Below is a small trained network, with its code and all its weights. Each question gives an input and a class and asks what happens when units are switched off, that is, made to give their printed mean instead of their output.

import numpy as np


def w(rows, s, z=0):
    codes = np.array(rows[::2]) - 128.0
    scale = np.full(codes.shape[1], s)
    scale[-1] = z or s
    return codes * scale


def f(y):
    return y / 2 * (1 + np.tanh(0.7978845608 * (y + 0.044715 * y**3)))


def log_softmax(a):
    a = a - a.max(-1, keepdims=True)
    return a - np.log(np.exp(a).sum(-1, keepdims=True))


def net(x, mask):
    res = np.array(x, float).reshape(1, 5) / 4 @ E
    y = f(res @ A[0][:, :-1].T + A[0][:, -1])
    res = res + np.where(mask, y, B[0][:, -1]) @ B[0][:, :-1]
    return log_softmax(res[-1] @ U[:, :-1].T + U[:, -1])


A, B = {}, {}
E = w([
[45,199,185,174],'x0',
[124,253,106,29],'x1',
[123,158,150,2],'x2',
[4,122,64,95],'x3',
[161,224,134,252],'x4',
],0.0085)
A[0] = w([
[193,131,112,79,182],'n0',
[135,50,133,76,122],'n1',
[110,151,86,130,98],'n2',
[182,146,246,162,254],'n3',
[136,162,57,76,214],'n4',
[64,215,104,137,141],'n5',
[149,79,114,193,122],'n6',
[188,112,95,80,175],'n7',
[36,147,181,135,148],'n8',
[168,97,108,159,141],'n9',
[164,94,145,192,138],'n10',
[122,57,53,71,174],'n11',
[136,121,47,175,177],'n12',
[57,85,63,119,178],'n13',
[129,95,212,153,215],'n14',
[59,166,108,157,151],'n15',
[125,101,105,204,113],'n16',
],0.013,0.0056)
B[0] = w([
[207,119,165,128,217],'n0',
[120,39,111,103,224],'n1',
[109,148,130,110,140],'n2',
[207,123,11,160,230],'n3',
[149,170,180,122,230],'n4',
[113,194,92,89,212],'n5',
[93,115,133,198,215],'n6',
[159,112,160,128,220],'n7',
[91,160,108,144,197],'n8',
[148,100,161,194,190],'n9',
[135,109,120,197,212],'n10',
[98,50,181,75,255],'n11',
[78,133,173,148,196],'n12',
[62,101,148,77,222],'n13',
[125,113,75,139,192],'n14',
[81,194,138,119,189],'n15',
[100,159,148,198,205],'n16',
],0.011)
U = w([
[51,46,169,68,4],'0',
[142,161,66,112,205],'1',
[166,123,228,92,130],'2',
[78,148,160,199,139],'3',
[199,138,160,111,81],'4',
[7,255,133,49,177],'5',
],0.011,0.0033)

Each question gives the input, the list of numbers given to net, and the class t.
The units are the neurons (one row each of A and B). Each row of codes is followed by its name. A weight is (code - 128) times the scale printed after its matrix; where a second scale follows, it is the last column's (A, B and U).
mask holds one flag per neuron, in row order. A switched-off neuron (its flag False) gives its mean, the last column of its row in B, instead of its output. The means were averaged over made-up inputs and are rounded, as every weight is.
A unit's drop is (log p(t) with every unit on - log p(t) with that unit switched off) / (log p(t) with every unit on - log p(t) with every unit switched off).
The circuit of an input: a set's keep is (log p(t) with only the set's units on - log p(t) with every unit switched off) / (log p(t) with every unit on - log p(t) with every unit switched off). Starting from the 12 units with the biggest drops (on a tie, the unit counted first), units are removed one at a time, each time the one whose removal leaves the highest keep (on an exact tie, the one counted first), for as long as the keep stays at least 0.8.
units of the circuit, in order: the units of the circuit, biggest drop first
top k neurons: the k neurons with the biggest drops, biggest first
drop when u is switched off: that unit's drop, to one decimal
input [2,5,-1,-7,-2], class 1: units of the circuit, in order -> n3
input [8,-1,-5,2,5], class 5: top 2 neurons -> n5, n15
input [-1,6,-3,-3,3], class 1: units of the circuit, in order -> n11, n3
input [0,8,4,-6,3], class 4: units of the circuit, in order -> n0, n3
input [2,-2,1,-5,-3], class 1: units of the circuit, in order -> n3, n11
input [-7,-7,7,-2,3], class 4: top 2 neurons -> n13, n3
input [6,-5,5,-8,-8], class 1: units of the circuit, in order -> n3, n14
input [-2,-6,5,-2,2], class 4: units of the circuit, in order -> n13, n3
input [-6,8,1,2,2], class 2: top 2 neurons -> n0, n3
input [-8,5,1,5,3], class 2: top 2 neurons -> n4, n0
input [-4,5,3,-4,-7], class 2: top 2 neurons -> n0, n4
input [-8,7,-3,-1,-7], class 2: top 3 neurons -> n0, n4, n7
input [2,8,2,-8,8], class 1: drop when n3 is switched off -> 0.4
input [4,1,-6,-8,2], class 1: units of the circuit, in order -> n3
input [-4,-6,-6,-5,-6], class 3: drop when n10 is switched off -> 0.5
input [2,-6,6,5,8], class 5: drop when n3 is switched off -> 0.0
